Below are the code and all the weights of a small trained network. Each question names an input and a target symbol and asks about switching units off, where a switched-off unit gives its printed mean instead of its output.

import numpy as np


def w(rows, s, z=0):
    codes = np.array(rows[::2]) - 128.0
    scale = np.full(codes.shape[1], s)
    scale[-1] = z or s
    return codes * scale


def f(y):
    return np.maximum(y, 0)


def softmax(a):
    e = np.exp(a - a.max(-1, keepdims=True))
    return e / e.sum(-1, keepdims=True)


def log_softmax(a):
    a = a - a.max(-1, keepdims=True)
    return a - np.log(np.exp(a).sum(-1, keepdims=True))


def net(x, mask):
    ids = ['βδεζμπστ'.index(c) for c in x.split()]
    T = len(ids)
    res = E[ids] + P[:T]
    q, k, v = (res @ M[0].T for M in (Q, K, V))
    z = softmax(np.where(np.tri(T) > 0, q @ k.T / 3**0.5, -1e9)) @ v
    res = res + np.where(mask[0], z, O[0][:, -1]) @ O[0][:, :-1]
    y = f(res @ A[0][:, :-1].T + A[0][:, -1])
    res = res + np.where(mask[1:9], y, B[0][:, -1]) @ B[0][:, :-1]
    return log_softmax(res[-1] @ U[:, :-1].T + U[:, -1])


Q, K, V, O, A, B = {}, {}, {}, {}, {}, {}
E = w([
[101,57,109,143,206],'β',
[148,101,134,156,188],'δ',
[213,155,222,251,100],'ε',
[254,152,177,188,118],'ζ',
[153,99,147,153,167],'μ',
[126,134,152,190,182],'π',
[144,57,202,179,87],'σ',
[201,154,86,130,170],'τ',
],0.0068)
P = w([
[79,190,188,215,237],'0',
[216,12,171,167,237],'1',
[216,1,15,242,122],'2',
[53,250,105,214,119],'3',
[211,48,202,122,205],'4',
[206,40,40,194,92],'5',
[81,216,99,156,71],'6',
[221,76,215,75,164],'7',
[208,72,67,154,54],'8',
[102,196,119,91,16],'9',
[225,80,235,23,111],'10',
[152,96,89,232,70],'11',
],0.0051)
Q[0] = w([
[166,99,45,157,89],'head 0',
[119,215,173,56,192],'head 0',
[212,5,178,159,184],'head 0',
],0.027)
K[0] = w([
[115,186,88,65,167],'head 0',
[161,132,160,239,121],'head 0',
[168,144,189,86,3],'head 0',
],0.026)
V[0] = w([
[41,92,10,7,234],'head 0',
[57,65,197,255,149],'head 0',
[13,12,231,163,9],'head 0',
],0.0081)
O[0] = w([
[101,188,57,2,215,27],'head 0',
[79,195,249,118,78,253],'head 0',
[155,76,222,23,27,121],'head 0',
],0.0079,0.0047)
A[0] = w([
[159,106,223,27,168,14],'neuron 0',
[42,110,37,95,110,196],'neuron 1',
[111,38,141,43,227,155],'neuron 2',
[218,78,169,107,196,179],'neuron 3',
[83,109,144,111,63,185],'neuron 4',
[194,87,34,150,147,106],'neuron 5',
[24,100,114,6,169,2],'neuron 6',
[179,161,92,132,199,161],'neuron 7',
],0.012,0.0026)
B[0] = w([
[212,173,227,73,190,225],'neuron 0',
[82,124,92,7,52,159],'neuron 1',
[67,233,128,152,144,162],'neuron 2',
[85,71,47,88,181,254],'neuron 3',
[115,137,104,130,44,254],'neuron 4',
[249,182,102,144,148,217],'neuron 5',
[195,1,135,218,32,149],'neuron 6',
[129,142,133,153,32,203],'neuron 7',
],0.019,0.0051)
U = w([
[88,254,181,181,159,255],'β',
[74,208,101,79,106,187],'δ',
[113,63,93,117,36,130],'ε',
[148,50,89,133,187,151],'ζ',
[130,133,108,106,156,87],'μ',
[135,129,118,126,146,85],'π',
[194,101,159,94,161,89],'σ',
[191,154,94,126,126,31],'τ',
],0.0064,0.0047)

Each question gives the input, a string of symbols that net reads in full, and the target symbol t.
The units are the heads (3 rows each of Q, K, V and O) and the neurons (one row each of A and B). Each row of codes is followed by its name. A weight is (code - 128) times the scale printed after its matrix; where a second scale follows, it is the last column's (O, A, B and U).
mask holds one flag per unit, heads first, then neurons. A switched-off unit (its flag False) gives its mean, the last column of its rows in O or B, instead of its output. The means were averaged over made-up inputs and are rounded, as every weight is.
A unit's drop is (log p(t) with every unit on - log p(t) with that unit switched off) / (log p(t) with every unit on - log p(t) with every unit switched off).
The circuit of an input: a set's keep is (log p(t) with only the set's units on - log p(t) with every unit switched off) / (log p(t) with every unit on - log p(t) with every unit switched off). Starting from all 9 units, units are removed one at a time, each time the one whose removal leaves the highest keep (on an exact tie, the one counted first), for as long as the keep stays at least 0.8.
circuit, biggest first: the units of the circuit, biggest drop first
most important unit: the unit with the biggest drop
top k neurons: the k neurons with the biggest drops, biggest first
drop when u is switched off: that unit's drop, to one decimal
input μ ε β β μ β σ μ δ, target ε: top 4 neurons : [neuron 0; neuron 5; neuron 4; neuron 2]
input σ β σ σ μ δ, target ε: top 4 neurons : [neuron 0; neuron 4; neuron 5; neuron 2]
input β π β σ τ ζ, target τ: top 2 neurons : [neuron 5; neuron 7]
input σ β π, target ε: top 4 neurons : [neuron 4; neuron 0; neuron 5; neuron 2]
input β τ δ, target τ: circuit, biggest first : [neuron 5; head 0]
input μ β σ β β β β π ε σ ζ, target ζ: most important unit : neuron 3
input β π β, target β: circuit, biggest first : [head 0; neuron 2]
input σ ε β π ζ ε τ β, target ε: top 3 neurons : [neuron 0; neuron 4; neuron 5]
input τ ζ β β τ β τ π δ, target τ: circuit, biggest first : [head 0; neuron 5]
input μ β ζ τ β τ β μ, target ζ: circuit, biggest first : [head 0; neuron 3; neuron 4; neuron 7]
input β δ β τ β σ ζ β, target ζ: circuit, biggest first : [head 0; neuron 3; neuron 7]
input ε σ β ε μ δ δ σ ζ β β, target ζ: top 4 neurons : [neuron 3; neuron 7; neuron 1; neuron 2]
input σ β β σ σ σ δ τ π π σ σ, target ε: top 2 neurons : [neuron 4; neuron 0]
input σ β ε ζ β β ε β μ δ τ, target ε: circuit, biggest first : [head 0; neuron 4]
input β β μ μ β μ ε τ, target ε: circuit, biggest first : [head 0; neuron 0]
input π ε π ε β μ σ σ π, target ε: top 2 neurons : [neuron 4; neuron 5]
input β β σ μ ε, target ε: top 2 neurons : [neuron 0; neuron 4]
input ζ π β β β β, target δ: circuit, biggest first : [head 0; neuron 2; neuron 1]
input τ β π σ β β ζ β σ σ β μ, target ε: top 3 neurons : [neuron 4; neuron 5; neuron 0]
input β β β β σ ζ, target ε: top 2 neurons : [neuron 0; neuron 5]
input β β β β β β, target δ: circuit, biggest first : [head 0; neuron 2]
input β β τ β β, target β: circuit, biggest first : [neuron 2]
input β τ δ σ β β τ δ β β, target ε: top neuron : [neuron 6]
input σ τ β β β ε β β δ π μ, target ε: top 2 neurons : [neuron 4; neuron 5]
input β ζ μ μ δ, target ζ: top 2 neurons : [neuron 3; neuron 4]
input σ σ β τ σ μ π μ β β μ, target σ: drop when neuron 0 is switched off : 1.4
input β β β β β β β β τ, target τ: drop when neuron 5 is switched off : 1.1
